Here is a tiny trained network, its code and every weight. The questions are about switching its units off for an input and a class, where a switched-off unit gives its printed mean instead of its output.

import numpy as np


def w(rows, s, z=0):
    codes = np.array(rows[::2]) - 128.0
    scale = np.full(codes.shape[1], s)
    scale[-1] = z or s
    return codes * scale


def norm(h):
    return h / np.sqrt((h * h).mean(-1, keepdims=True) + 1e-5)


def f(y):
    return y / 2 * (1 + np.tanh(0.7978845608 * (y + 0.044715 * y**3)))


def log_softmax(a):
    a = a - a.max(-1, keepdims=True)
    return a - np.log(np.exp(a).sum(-1, keepdims=True))


def net(x, mask):
    res = np.array(x, float).reshape(1, 7) / 4 @ E
    u = 0
    for l in range(4):
        y = f(norm(res) @ A[l][:, :-1].T + A[l][:, -1])
        res = res + np.where(mask[u : u + 4], y, B[l][:, -1]) @ B[l][:, :-1]
        u += 4
    return log_softmax(norm(res)[-1] @ U[:, :-1].T + U[:, -1])


A, B = {}, {}
E = w([
[153,113,86,157,209,195,53,86,141],'x0',
[28,255,43,100,185,78,159,52,128],'x1',
[115,162,151,95,76,177,49,52,66],'x2',
[155,172,173,70,149,138,154,170,94],'x3',
[90,121,198,102,167,144,121,121,165],'x4',
[104,103,79,79,150,127,41,235,122],'x5',
[128,70,97,128,81,54,111,142,75],'x6',
],0.006)
A[0] = w([
[52,174,88,135,149,115,98,149,114,6],'L0N0',
[85,156,67,81,2,210,176,124,129,249],'L0N1',
[135,94,182,118,153,131,182,58,114,71],'L0N2',
[110,89,132,63,179,73,29,6,177,146],'L0N3',
],0.0061,0.0012)
B[0] = w([
[127,61,60,138,41,160,162,184,154,197],'L0N0',
[111,150,247,106,125,107,61,148,90,251],'L0N1',
[106,190,33,163,118,153,148,107,26,204],'L0N2',
[170,213,162,81,159,160,109,165,70,245],'L0N3',
],0.011,0.0021)
A[1] = w([
[160,118,90,171,199,43,192,160,200,124],'L1N0',
[59,89,136,85,161,153,74,198,171,8],'L1N1',
[72,150,201,203,144,117,180,102,73,163],'L1N2',
[150,137,77,159,254,159,58,135,106,49],'L1N3',
],0.0072,0.0014)
B[1] = w([
[97,218,189,204,171,113,99,152,38,254],'L1N0',
[120,106,93,146,59,210,193,96,1,202],'L1N1',
[224,43,55,96,173,117,156,142,64,253],'L1N2',
[102,61,141,96,170,6,149,67,103,233],'L1N3',
],0.0099,0.0035)
A[2] = w([
[194,77,132,162,112,160,125,146,187,179],'L2N0',
[183,115,87,146,113,91,126,155,126,154],'L2N1',
[106,199,1,115,83,100,197,102,108,5],'L2N2',
[102,137,72,141,170,136,133,86,112,35],'L2N3',
],0.0073,0.0014)
B[2] = w([
[119,130,167,92,112,229,185,123,208,165],'L2N0',
[149,144,80,6,48,167,128,73,147,188],'L2N1',
[78,108,121,114,99,180,124,108,189,251],'L2N2',
[162,57,77,83,51,162,109,124,161,186],'L2N3',
],0.012,0.0029)
A[3] = w([
[173,138,118,122,139,125,150,94,171,43],'L3N0',
[213,91,167,82,149,85,176,147,136,254],'L3N1',
[2,213,109,90,127,67,129,70,181,48],'L3N2',
[120,167,155,191,190,160,118,145,135,119],'L3N3',
],0.0092,0.0017)
B[3] = w([
[99,127,96,152,112,158,136,120,130,137],'L3N0',
[102,127,114,105,159,111,101,149,166,253],'L3N1',
[149,85,252,125,111,121,136,140,141,217],'L3N2',
[140,76,180,158,99,83,106,80,104,156],'L3N3',
],0.016,0.0048)
U = w([
[159,30,200,107,83,220,141,154,254,10],'0',
[215,190,132,215,141,67,42,136,66,196],'1',
[152,85,7,127,86,217,187,135,73,75],'2',
[159,120,96,62,161,41,85,112,203,236],'3',
[145,110,107,87,119,138,118,128,153,129],'4',
],0.0064,0.0013)

Each question gives the input, the list of numbers given to net, and the class t.
The units are the neurons (one row each of A and B). Each row of codes is followed by its name. A weight is (code - 128) times the scale printed after its matrix; where a second scale follows, it is the last column's (A, B and U).
mask holds one flag per neuron, layer by layer. A switched-off neuron (its flag False) gives its mean, the last column of its row in B, instead of its output. The means were averaged over made-up inputs and are rounded, as every weight is.
A unit's drop is (log p(t) with every unit on - log p(t) with that unit switched off) / (log p(t) with every unit on - log p(t) with every unit switched off).
The circuit of an input: a set's keep is (log p(t) with only the set's units on - log p(t) with every unit switched off) / (log p(t) with every unit on - log p(t) with every unit switched off). Starting from the 12 units with the biggest drops (on a tie, the unit counted first), units are removed one at a time, each time the one whose removal leaves the highest keep (on an exact tie, the one counted first), for as long as the keep stays at least 0.8.
circuit, biggest first: the units of the circuit, biggest drop first
unit that matters most: the unit with the biggest drop
k most important neurons: the k neurons with the biggest drops, biggest first
k most important neurons of layer l: the k neurons of layer l with the biggest drops, biggest first
input [-4,-5,-4,-2,3,-6,5], class 2: unit that matters most => L0N2
input [2,0,1,8,1,8,-3], class 2: circuit, biggest first => [L1N1, L3N2]
input [7,-4,1,-3,-3,-4,4], class 3: 2 most important neurons => [L1N3, L0N0]
input [2,-1,-6,5,2,6,-3], class 1: 2 most important neurons of layer 1 => [L1N0, L1N2]
input [0,-2,-7,-7,-7,-6,6], class 1: 2 most important neurons => [L1N0, L0N0]
input [-5,5,-2,-1,1,8,-7], class 2: 4 most important neurons => [L1N1, L0N0, L1N3, L0N2]
input [-8,1,-5,6,-2,-2,-8], class 3: circuit, biggest first => [L3N1, L1N1]
input [-6,-5,2,-5,2,-8,5], class 2: circuit, biggest first => [L0N2, L3N2]
input [-1,7,-7,-5,5,5,0], class 0: 2 most important neurons of layer 0 => [L0N0, L0N1]
input [6,7,-4,-3,-2,6,0], class 0: 2 most important neurons of layer 1 => [L1N2, L1N3]
input [8,-8,3,5,-8,2,7], class 0: 4 most important neurons => [L2N0, L0N2, L1N0, L1N2]
input [-1,1,5,3,-1,-6,-8], class 2: 2 most important neurons of layer 0 => [L0N2, L0N3]
input [0,7,-2,8,3,5,1], class 0: 2 most important neurons => [L2N2, L1N2]
input [-4,2,-7,0,1,-8,4], class 2: 2 most important neurons of layer 0 => [L0N2, L0N1]
input [3,3,0,-3,3,5,5], class 2: circuit, biggest first => [L1N1]
input [-4,-3,-2,5,3,-8,-6], class 2: circuit, biggest first => [L0N2, L3N2]
input [-1,0,3,5,-1,-7,-1], class 2: circuit, biggest first => [L0N2, L1N2]
input [8,8,0,8,1,4,-3], class 0: circuit, biggest first => [L3N2, L1N2]
input [0,2,3,0,3,2,-2], class 1: 2 most important neurons => [L0N3, L2N1]
input [2,0,6,-1,5,-7,3], class 2: circuit, biggest first => [L0N2]
input [-5,7,2,4,-2,0,4], class 0: circuit, biggest first => [L3N2, L2N2]
input [6,8,-1,-6,-7,6,3], class 0: circuit, biggest first => [L2N2, L3N2]
input [6,8,-6,2,6,6,-7], class 0: 3 most important neurons => [L3N2, L1N2, L0N0]
input [1,-6,3,6,-2,8,-2], class 2: 4 most important neurons => [L1N1, L3N2, L0N3, L0N1]
